Below is a small trained network, with its code and all its weights. Each question gives an input and a class and asks what happens when units are switched off, that is, made to give their printed mean instead of their output.

import numpy as np


def w(rows, s, z=0):
    codes = np.array(rows[::2]) - 128.0
    scale = np.full(codes.shape[1], s)
    scale[-1] = z or s
    return codes * scale


def norm(h):
    return h / np.sqrt((h * h).mean(-1, keepdims=True) + 1e-5)


def f(y):
    return y / 2 * (1 + np.tanh(0.7978845608 * (y + 0.044715 * y**3)))


def log_softmax(a):
    a = a - a.max(-1, keepdims=True)
    return a - np.log(np.exp(a).sum(-1, keepdims=True))


def net(x, mask):
    res = np.array(x, float).reshape(1, 3) / 4 @ E
    u = 0
    for l in range(3):
        y = f(norm(res) @ A[l][:, :-1].T + A[l][:, -1])
        res = res + np.where(mask[u : u + 8], y, B[l][:, -1]) @ B[l][:, :-1]
        u += 8
    return log_softmax(norm(res)[-1] @ U[:, :-1].T + U[:, -1])


A, B = {}, {}
E = w([
[47,132,7,175,255,199],'x0',
[196,148,81,199,73,144],'x1',
[54,149,179,165,63,214],'x2',
],0.0078)
A[0] = w([
[129,171,153,150,149,117,120],'L0N0',
[76,209,128,136,79,162,2],'L0N1',
[2,171,155,126,49,160,52],'L0N2',
[161,164,82,203,80,145,23],'L0N3',
[73,176,135,118,34,192,88],'L0N4',
[192,140,91,228,73,186,32],'L0N5',
[35,81,197,61,171,144,57],'L0N6',
[95,190,154,180,137,206,119],'L0N7',
],0.009,0.0068)
B[0] = w([
[129,127,128,121,127,136,121],'L0N0',
[156,171,149,170,197,158,129],'L0N1',
[195,164,228,115,206,168,239],'L0N2',
[91,246,95,64,126,97,156],'L0N3',
[216,97,245,160,247,205,239],'L0N4',
[122,252,91,2,129,147,208],'L0N5',
[115,247,66,30,68,128,223],'L0N6',
[118,89,124,171,162,196,255],'L0N7',
],0.0096,0.0035)
A[1] = w([
[255,140,79,122,225,24,12],'L1N0',
[213,23,85,96,214,39,41],'L1N1',
[247,238,18,155,24,174,61],'L1N2',
[43,197,141,8,150,70,2],'L1N3',
[192,141,193,42,165,131,165],'L1N4',
[46,124,22,246,185,170,111],'L1N5',
[184,217,101,246,106,139,80],'L1N6',
[135,140,240,169,40,72,81],'L1N7',
],0.0089,0.0066)
B[1] = w([
[165,173,203,192,194,225,173],'L1N0',
[167,119,208,142,134,249,174],'L1N1',
[36,195,133,47,113,124,190],'L1N2',
[70,194,171,66,111,165,171],'L1N3',
[138,164,58,134,88,125,254],'L1N4',
[125,70,97,126,40,69,237],'L1N5',
[75,168,199,63,146,101,145],'L1N6',
[132,24,70,134,114,100,190],'L1N7',
],0.013,0.0071)
A[2] = w([
[147,134,245,198,188,175,101],'L2N0',
[180,121,84,141,226,84,11],'L2N1',
[115,52,106,153,116,102,86],'L2N2',
[107,174,117,57,186,60,111],'L2N3',
[140,2,81,160,68,48,87],'L2N4',
[141,230,34,136,139,93,97],'L2N5',
[100,229,115,16,141,147,86],'L2N6',
[94,39,21,169,76,95,77],'L2N7',
],0.013,0.012)
B[2] = w([
[188,157,150,220,216,233,223],'L2N0',
[148,75,160,175,126,156,122],'L2N1',
[149,111,144,125,110,75,163],'L2N2',
[96,177,239,53,65,128,169],'L2N3',
[162,20,27,163,216,37,234],'L2N4',
[89,185,177,34,79,105,164],'L2N5',
[20,117,143,32,10,10,255],'L2N6',
[245,47,87,150,165,61,225],'L2N7',
],0.014,0.0098)
U = w([
[6,188,162,46,35,64,116],'0',
[197,154,215,229,195,247,4],'1',
[176,25,20,157,127,44,161],'2',
],0.022,0.0022)

Each question gives the input, the list of numbers given to net, and the class t.
The units are the neurons (one row each of A and B). Each row of codes is followed by its name. A weight is (code - 128) times the scale printed after its matrix; where a second scale follows, it is the last column's (A, B and U).
mask holds one flag per neuron, layer by layer. A switched-off neuron (its flag False) gives its mean, the last column of its row in B, instead of its output. The means were averaged over made-up inputs and are rounded, as every weight is.
A unit's drop is (log p(t) with every unit on - log p(t) with that unit switched off) / (log p(t) with every unit on - log p(t) with every unit switched off).
The circuit of an input: a set's keep is (log p(t) with only the set's units on - log p(t) with every unit switched off) / (log p(t) with every unit on - log p(t) with every unit switched off). Starting from the 12 units with the biggest drops (on a tie, the unit counted first), units are removed one at a time, each time the one whose removal leaves the highest keep (on an exact tie, the one counted first), for as long as the keep stays at least 0.8.
circuit, biggest first: the units of the circuit, biggest drop first
top k neurons: the k neurons with the biggest drops, biggest first
top k neurons in layer l: the k neurons of layer l with the biggest drops, biggest first
drop when u is switched off: that unit's drop, to one decimal
input [-1,7,-8], class 1: circuit, biggest first	[L1N0]
input [-8,1,7], class 2: top 2 neurons	[L1N7 L1N0]
input [-8,-4,7], class 2: top 4 neurons	[L1N7 L1N0 L1N1 L1N4]
input [-5,8,-8], class 0: top 2 neurons	[L1N2 L0N4]
input [-7,-1,7], class 1: top 2 neurons in layer 0	[L0N4 L0N2]
input [-8,6,5], class 2: top 2 neurons	[L1N7 L0N6]
input [-1,-6,-8], class 1: top 2 neurons	[L1N1 L1N0]
input [-6,2,5], class 2: top 2 neurons in layer 1	[L1N7 L1N0]
input [6,-8,0], class 0: drop when L0N6 is switched off	3.3
input [0,0,-1], class 1: drop when L0N6 is switched off	0.8
input [-4,-4,6], class 1: drop when L0N4 is switched off	0.5
input [6,7,-3], class 0: drop when L1N2 is switched off	0.2
